Below is a small trained network, with its code and all its weights. Each question gives an input and a target symbol and asks what happens when units are switched off, that is, made to give their printed mean instead of their output.

import numpy as np


def w(rows, s, z=0):
    codes = np.array(rows[::2]) - 128.0
    scale = np.full(codes.shape[1], s)
    scale[-1] = z or s
    return codes * scale


def f(y):
    return y / 2 * (1 + np.tanh(0.7978845608 * (y + 0.044715 * y**3)))


def softmax(a):
    e = np.exp(a - a.max(-1, keepdims=True))
    return e / e.sum(-1, keepdims=True)


def log_softmax(a):
    a = a - a.max(-1, keepdims=True)
    return a - np.log(np.exp(a).sum(-1, keepdims=True))


def net(x, mask):
    ids = ['ΔΘΞΣΨβελπφ'.index(c) for c in x.split()]
    T = len(ids)
    res = E[ids] + P[:T]
    u = 0
    for l in range(2):
        q, k, v = (res @ M[l].T for M in (Q, K, V))
        z = softmax(np.where(np.tri(T) > 0, q @ k.T / 4**0.5, -1e9)) @ v
        res = res + np.where(mask[u], z, O[l][:, -1]) @ O[l][:, :-1]
        u += 1
        y = f(res @ A[l][:, :-1].T + A[l][:, -1])
        res = res + np.where(mask[u : u + 4], y, B[l][:, -1]) @ B[l][:, :-1]
        u += 4
    return log_softmax(res[-1] @ U[:, :-1].T + U[:, -1])


Q, K, V, O, A, B = {}, {}, {}, {}, {}, {}
E = w([
[117,137,98,153,84,177,24,106,78,191,15],'Δ',
[153,206,111,43,115,39,154,170,26,88,140],'Θ',
[102,177,221,173,102,90,134,126,132,6,157],'Ξ',
[181,68,177,90,159,144,167,35,130,74,56],'Σ',
[112,235,118,128,122,200,174,183,168,134,79],'Ψ',
[109,146,229,141,187,217,110,81,135,138,139],'β',
[129,172,137,132,204,122,148,83,141,209,124],'ε',
[89,73,168,41,81,106,189,110,171,125,160],'λ',
[112,235,61,140,152,108,71,118,208,136,191],'π',
[100,173,63,161,52,213,168,58,80,89,159],'φ',
],0.016)
P = w([
[131,165,138,86,121,126,145,127,192,195,124],'0',
[159,158,139,76,92,132,125,134,205,213,132],'1',
[184,119,123,92,92,141,131,160,209,221,132],'2',
[154,145,137,89,92,118,134,138,177,198,114],'3',
[121,142,148,105,98,111,150,121,176,194,119],'4',
[92,123,142,138,124,118,167,140,163,169,108],'5',
[111,102,139,144,113,130,193,154,163,165,98],'6',
[71,103,151,168,128,111,204,154,144,147,78],'7',
[2,132,162,155,145,95,212,125,137,123,80],'8',
],0.0079)
Q[0] = w([
[171,144,160,38,36,153,230,106,137,82,2],'0.h1',
[163,67,42,178,135,70,69,139,95,98,191],'0.h1',
[110,197,137,113,49,100,175,97,152,137,36],'0.h1',
[116,27,55,123,120,77,148,148,144,109,220],'0.h1',
],0.0086)
K[0] = w([
[134,5,104,120,18,131,67,180,81,147,4],'0.h1',
[138,177,102,96,126,100,231,116,135,24,163],'0.h1',
[156,121,64,127,22,80,2,129,136,201,80],'0.h1',
[111,77,133,86,71,65,213,153,147,89,234],'0.h1',
],0.0085)
V[0] = w([
[99,85,107,138,76,79,110,135,90,157,70],'0.h1',
[232,154,121,60,167,147,210,109,118,88,191],'0.h1',
[174,98,97,124,85,85,138,121,130,73,88],'0.h1',
[183,120,108,171,173,170,2,147,118,190,80],'0.h1',
],0.005)
O[0] = w([
[169,128,16,70,162,89,107,62,253,169,126,109],'0.h1',
[169,91,153,147,19,96,138,156,73,100,45,88],'0.h1',
[30,208,162,89,140,55,85,24,123,148,35,1],'0.h1',
[110,142,117,163,202,150,196,128,127,82,130,76],'0.h1',
],0.0058,0.0011)
A[0] = w([
[103,212,92,141,39,200,150,176,108,131,143,3],'0.n1',
[157,118,168,178,3,58,129,174,148,92,178,140],'0.n2',
[64,59,192,132,66,198,103,118,21,113,110,235],'0.n3',
[76,167,88,183,97,104,102,227,70,137,176,70],'0.n4',
],0.0059,0.0024)
B[0] = w([
[104,148,97,235,9,134,94,121,202,130,6,214],'0.n1',
[48,113,137,89,121,128,59,191,79,79,177,255],'0.n2',
[218,78,80,2,121,214,84,109,113,41,145,236],'0.n3',
[218,153,66,92,94,78,98,134,163,128,95,148],'0.n4',
],0.0084,0.0041)
Q[1] = w([
[137,157,93,236,132,225,145,53,118,138,20],'1.h1',
[140,35,72,129,115,155,106,48,93,93,84],'1.h1',
[130,4,178,141,137,171,183,51,151,70,170],'1.h1',
[135,61,89,27,202,74,192,86,103,240,2],'1.h1',
],0.0092)
K[1] = w([
[149,146,101,225,135,247,100,21,155,177,54],'1.h1',
[140,46,91,54,109,156,94,15,84,105,52],'1.h1',
[140,20,159,67,122,220,193,67,148,67,193],'1.h1',
[160,86,134,47,172,104,181,111,112,255,39],'1.h1',
],0.009)
V[1] = w([
[126,125,149,132,69,137,74,136,105,195,169],'1.h1',
[57,116,95,172,144,114,115,119,143,102,139],'1.h1',
[118,105,123,130,135,126,169,117,190,1,101],'1.h1',
[91,105,85,158,150,103,80,103,123,106,121],'1.h1',
],0.0059)
O[1] = w([
[76,86,103,155,124,132,236,115,109,26,146,169],'1.h1',
[75,173,78,38,163,108,7,96,90,155,117,78],'1.h1',
[184,177,234,126,63,80,91,106,147,243,153,254],'1.h1',
[119,177,166,16,3,209,137,129,131,88,163,41],'1.h1',
],0.0054,0.0031)
A[1] = w([
[150,105,154,120,166,161,150,3,195,181,148,69],'1.n1',
[168,111,126,156,235,93,220,112,222,139,134,206],'1.n2',
[124,192,32,146,176,195,125,183,177,163,160,27],'1.n3',
[170,143,165,94,205,254,86,139,84,197,217,7],'1.n4',
],0.0056,0.0015)
B[1] = w([
[165,176,118,127,136,84,121,166,76,113,109,242],'1.n1',
[117,162,144,162,68,152,123,103,54,160,161,252],'1.n2',
[117,139,198,105,152,41,100,66,120,135,110,241],'1.n3',
[138,163,84,81,142,107,165,124,254,6,137,181],'1.n4',
],0.0085,0.0038)
U = w([
[71,31,162,85,81,104,188,117,199,171,149,152],'Δ',
[90,127,157,216,137,141,197,98,74,161,190,255],'Θ',
[93,154,191,142,91,154,183,215,176,165,50,15],'Ξ',
[101,83,124,138,158,163,102,135,104,132,99,164],'Σ',
[120,134,92,135,46,188,126,90,107,124,139,64],'Ψ',
[90,120,215,170,107,151,53,168,78,94,151,102],'β',
[195,153,63,73,123,84,1,131,217,208,184,220],'ε',
[145,145,60,113,102,57,172,188,86,74,97,80],'λ',
[160,116,127,135,140,169,154,171,182,92,156,111],'π',
[205,66,186,155,104,68,117,69,114,120,88,80],'φ',
],0.0061,0.0039)

Each question gives the input, a string of symbols that net reads in full, and the target symbol t.
The units are the heads (4 rows each of Q, K, V and O) and the neurons (one row each of A and B). Each row of codes is followed by its name. A weight is (code - 128) times the scale printed after its matrix; where a second scale follows, it is the last column's (O, A, B and U).
mask holds one flag per unit, layer by layer, with each layer's heads first. A switched-off unit (its flag False) gives its mean, the last column of its rows in O or B, instead of its output. The means were averaged over made-up inputs and are rounded, as every weight is.
A unit's drop is (log p(t) with every unit on - log p(t) with that unit switched off) / (log p(t) with every unit on - log p(t) with every unit switched off).
The circuit of an input: a set's keep is (log p(t) with only the set's units on - log p(t) with every unit switched off) / (log p(t) with every unit on - log p(t) with every unit switched off). Starting from all 10 units, units are removed one at a time, each time the one whose removal leaves the highest keep (on an exact tie, the one counted first), for as long as the keep stays at least 0.8.
units of the circuit, in order: the units of the circuit, biggest drop first
most important unit: the unit with the biggest drop
top k neurons: the k neurons with the biggest drops, biggest first
top k neurons in layer l: the k neurons of layer l with the biggest drops, biggest first
drop when u is switched off: that unit's drop, to one decimal
input Σ Θ Δ φ λ β Θ β Ψ, target ε: units of the circuit, in order -> 1.h1, 0.h1
input Δ π Ξ φ ε λ, target ε: top 2 neurons -> 1.n1, 1.n4
input Σ Δ λ π β, target ε: units of the circuit, in order -> 0.h1, 1.h1
input λ λ Θ ε β Θ Σ Θ β, target π: units of the circuit, in order -> 1.n4, 0.n3, 0.h1
input λ λ π λ β Ξ β Δ Ξ, target Θ: units of the circuit, in order -> 0.h1, 1.n2, 0.n3
input Ξ λ Δ φ Σ φ λ φ Ξ, target Θ: top 2 neurons -> 0.n2, 0.n1
input φ φ Δ Σ Θ φ β, target ε: most important unit -> 1.h1
input λ Δ Δ Δ λ φ λ, target Θ: top 4 neurons -> 1.n2, 0.n3, 0.n1, 0.n2
input λ Ξ λ Ξ Δ Θ Ψ, target ε: units of the circuit, in order -> 0.h1, 1.h1
input λ Ξ Ψ Δ ε λ φ Δ φ, target ε: units of the circuit, in order -> 1.h1, 0.h1
input Ξ Σ λ λ Δ λ λ ε, target ε: units of the circuit, in order -> 0.h1, 1.h1
input λ Σ ε Ψ β ε, target Θ: top 3 neurons -> 1.n2, 0.n3, 0.n2
input β π Ξ Ξ Θ ε, target Θ: top 3 neurons -> 1.n2, 0.n2, 0.n3
input Ψ ε φ Ξ Δ Σ λ Ψ Ψ, target Θ: top 3 neurons in layer 0 -> 0.n1, 0.n3, 0.n2
input ε Θ Ξ π β Δ, target ε: units of the circuit, in order -> 0.h1
input β λ Ξ Ξ Ξ Θ Ξ Δ Θ, target Θ: top 2 neurons -> 1.n2, 0.n2
input λ φ λ Δ Ξ φ Δ π Ξ, target ε: drop when 0.h1 is switched off -> 0.6
input Σ β Δ π Ξ, target ε: drop when 0.h1 is switched off -> 0.9
input Δ ε Σ φ π Θ, target ε: drop when 1.h1 is switched off -> 0.8
input ε Ξ Δ Ξ λ λ Σ, target ε: drop when 1.n3 is switched off -> 0.0
input λ ε Ξ φ Δ π Θ, target ε: top neuron -> 0.n1
